Below is a small trained network, with its code and all its weights. Each question gives an input and a target symbol and asks what happens when units are switched off, that is, made to give their printed mean instead of their output.

import numpy as np


def w(rows, s, z=0):
    codes = np.array(rows[::2]) - 128.0
    scale = np.full(codes.shape[1], s)
    scale[-1] = z or s
    return codes * scale


def norm(h):
    return h / np.sqrt((h * h).mean(-1, keepdims=True) + 1e-5)


def f(y):
    return np.maximum(y, 0)


def softmax(a):
    e = np.exp(a - a.max(-1, keepdims=True))
    return e / e.sum(-1, keepdims=True)


def log_softmax(a):
    a = a - a.max(-1, keepdims=True)
    return a - np.log(np.exp(a).sum(-1, keepdims=True))


def net(x, mask):
    ids = ['αβγδηθλμξπσφψ'.index(c) for c in x.split()]
    T = len(ids)
    res = E[ids] + P[:T]
    r = norm(res)
    for j in range(3):
        rows = slice(2 * j, 2 * j + 2)
        q, k, v = (r @ M[0][rows].T for M in (Q, K, V))
        z = softmax(np.where(np.tri(T) > 0, q @ k.T / 2**0.5, -1e9)) @ v
        o = O[0][rows]
        res = res + np.where(mask[j], z, o[:, -1]) @ o[:, :-1]
    y = f(norm(res) @ A[0][:, :-1].T + A[0][:, -1])
    res = res + np.where(mask[3:15], y, B[0][:, -1]) @ B[0][:, :-1]
    return log_softmax(norm(res)[-1] @ U[:, :-1].T + U[:, -1])


Q, K, V, O, A, B = {}, {}, {}, {}, {}, {}
E = w([
[117,96,96],'α',
[162,56,73],'β',
[172,142,142],'γ',
[110,101,115],'δ',
[119,78,92],'η',
[102,109,124],'θ',
[136,69,79],'λ',
[211,115,93],'μ',
[153,145,152],'ξ',
[123,77,85],'π',
[113,136,141],'σ',
[152,149,153],'φ',
[138,254,163],'ψ',
],0.0074)
P = w([
[123,121,151],'0',
[211,107,192],'1',
[101,132,127],'2',
[182,130,201],'3',
[90,149,105],'4',
[212,196,88],'5',
[97,103,150],'6',
[142,155,16],'7',
[126,104,168],'8',
[190,172,138],'9',
[109,116,138],'10',
[167,131,251],'11',
[111,112,131],'12',
],0.024)
Q[0] = w([
[219,217,127],'head 1',
[130,156,2],'head 1',
[243,245,129],'head 2',
[26,125,115],'head 2',
[84,155,37],'head 3',
[211,171,110],'head 3',
],0.035)
K[0] = w([
[213,140,110],'head 1',
[117,149,23],'head 1',
[162,111,3],'head 2',
[72,198,164],'head 2',
[105,181,64],'head 3',
[56,81,134],'head 3',
],0.043)
V[0] = w([
[181,181,106],'head 1',
[95,142,134],'head 1',
[113,173,150],'head 2',
[153,118,81],'head 2',
[135,48,60],'head 3',
[253,143,106],'head 3',
],0.036)
O[0] = w([
[148,118,46,3],'head 1',
[97,112,141,129],'head 1',
[92,131,114,115],'head 2',
[167,122,102,63],'head 2',
[97,56,133,164],'head 3',
[141,107,3,159],'head 3',
],0.03,0.0044)
A[0] = w([
[37,138,47,97],'neuron 1',
[2,142,123,85],'neuron 2',
[126,130,129,109],'neuron 3',
[59,174,164,115],'neuron 4',
[174,78,97,2],'neuron 5',
[30,241,121,39],'neuron 6',
[238,202,67,124],'neuron 7',
[2,219,91,151],'neuron 8',
[125,125,131,73],'neuron 9',
[102,38,154,100],'neuron 10',
[99,22,130,7],'neuron 11',
[92,67,187,79],'neuron 12',
],0.024,0.0086)
B[0] = w([
[113,105,229,254],'neuron 1',
[121,188,59,194],'neuron 2',
[123,125,113,128],'neuron 3',
[190,107,117,168],'neuron 4',
[206,152,154,146],'neuron 5',
[116,133,1,169],'neuron 6',
[63,142,57,195],'neuron 7',
[17,143,38,242],'neuron 8',
[141,117,140,128],'neuron 9',
[99,153,78,189],'neuron 10',
[238,131,169,165],'neuron 11',
[77,103,99,194],'neuron 12',
],0.07,0.012)
U = w([
[124,99,208,129],'α',
[124,6,95,3],'β',
[147,133,113,77],'γ',
[131,134,179,140],'δ',
[134,137,183,171],'η',
[132,222,180,177],'θ',
[96,77,157,110],'λ',
[201,95,109,250],'μ',
[131,176,106,106],'ξ',
[108,95,170,125],'π',
[93,174,126,169],'σ',
[115,147,105,121],'φ',
[145,138,81,84],'ψ',
],0.017,0.0046)

Each question gives the input, a string of symbols that net reads in full, and the target symbol t.
The units are the heads (2 rows each of Q, K, V and O) and the neurons (one row each of A and B). Each row of codes is followed by its name. A weight is (code - 128) times the scale printed after its matrix; where a second scale follows, it is the last column's (O, A, B and U).
mask holds one flag per unit, heads first, then neurons. A switched-off unit (its flag False) gives its mean, the last column of its rows in O or B, instead of its output. The means were averaged over made-up inputs and are rounded, as every weight is.
A unit's drop is (log p(t) with every unit on - log p(t) with that unit switched off) / (log p(t) with every unit on - log p(t) with every unit switched off).
The circuit of an input: a set's keep is (log p(t) with only the set's units on - log p(t) with every unit switched off) / (log p(t) with every unit on - log p(t) with every unit switched off). Starting from the 12 units with the biggest drops (on a tie, the unit counted first), units are removed one at a time, each time the one whose removal leaves the highest keep (on an exact tie, the one counted first), for as long as the keep stays at least 0.8.
circuit, biggest first: the units of the circuit, biggest drop first
most important unit: the unit with the biggest drop
k most important neurons: the k neurons with the biggest drops, biggest first
heads that matter: for each layer, one digit per head in row order, 1 if its drop is at least 0.15 and else 0, layers parted by /
input α σ λ β σ φ θ β β α φ φ, target μ: most important unit	head 3
input β β β, target β: heads that matter	010
input σ β β β σ α, target μ: heads that matter	101
input π λ β δ δ δ β σ π π, target μ: 2 most important neurons	(neuron 1; neuron 8)
input γ φ λ β φ ξ μ σ σ α θ η, target θ: heads that matter	011
input λ φ α α φ β β π α ψ, target μ: heads that matter	111
input β δ ξ β β δ β φ β ξ λ δ, target μ: heads that matter	011
input β σ σ λ β λ β ξ, target μ: 3 most important neurons	(neuron 11; neuron 8; neuron 1)
input λ α β η, target β: 4 most important neurons	(neuron 12; neuron 1; neuron 8; neuron 10)
input μ λ α β σ α, target α: circuit, biggest first	(head 3; neuron 8)
input β β σ λ σ φ, target θ: 2 most important neurons	(neuron 8; neuron 1)
input ξ β δ π σ λ λ δ, target θ: heads that matter	111
input β β β μ β γ β λ, target μ: 2 most important neurons	(neuron 11; neuron 8)
input β φ β δ, target μ: circuit, biggest first	(head 3; neuron 11)
input β φ σ μ, target μ: most important unit	head 3
input β δ δ β π μ β σ φ η, target μ: circuit, biggest first	(head 1; head 3; neuron 11)
input φ μ σ γ σ β β α σ η, target μ: 2 most important neurons	(neuron 1; neuron 8)
input ξ σ β β β β β θ σ ξ, target μ: circuit, biggest first	(head 1; head 3; neuron 8; neuron 11)
input φ θ α ξ β λ μ β σ α β π, target θ: circuit, biggest first	(head 3; neuron 8; neuron 1; neuron 2)
input λ π β γ, target β: 2 most important neurons	(neuron 12; neuron 1)
input σ ξ α ξ, target θ: most important unit	head 3
input β δ ξ β β ξ λ γ σ β, target β: heads that matter	111
input ξ γ β λ γ θ, target μ: circuit, biggest first	(head 1; head 3; neuron 11)
input σ β σ α β α β α λ λ η δ, target β: heads that matter	001
input α λ π π ψ φ β σ β π λ α, target μ: heads that matter	011
input π θ β σ ψ β σ β α φ β ψ, target α: heads that matter	001
input σ π φ δ, target θ: circuit, biggest first	(head 3)
input α λ η β, target α: circuit, biggest first	(head 3; neuron 8)
input β α α γ, target μ: heads that matter	001
input λ σ λ β θ α σ β λ ξ ξ α, target β: heads that matter	001
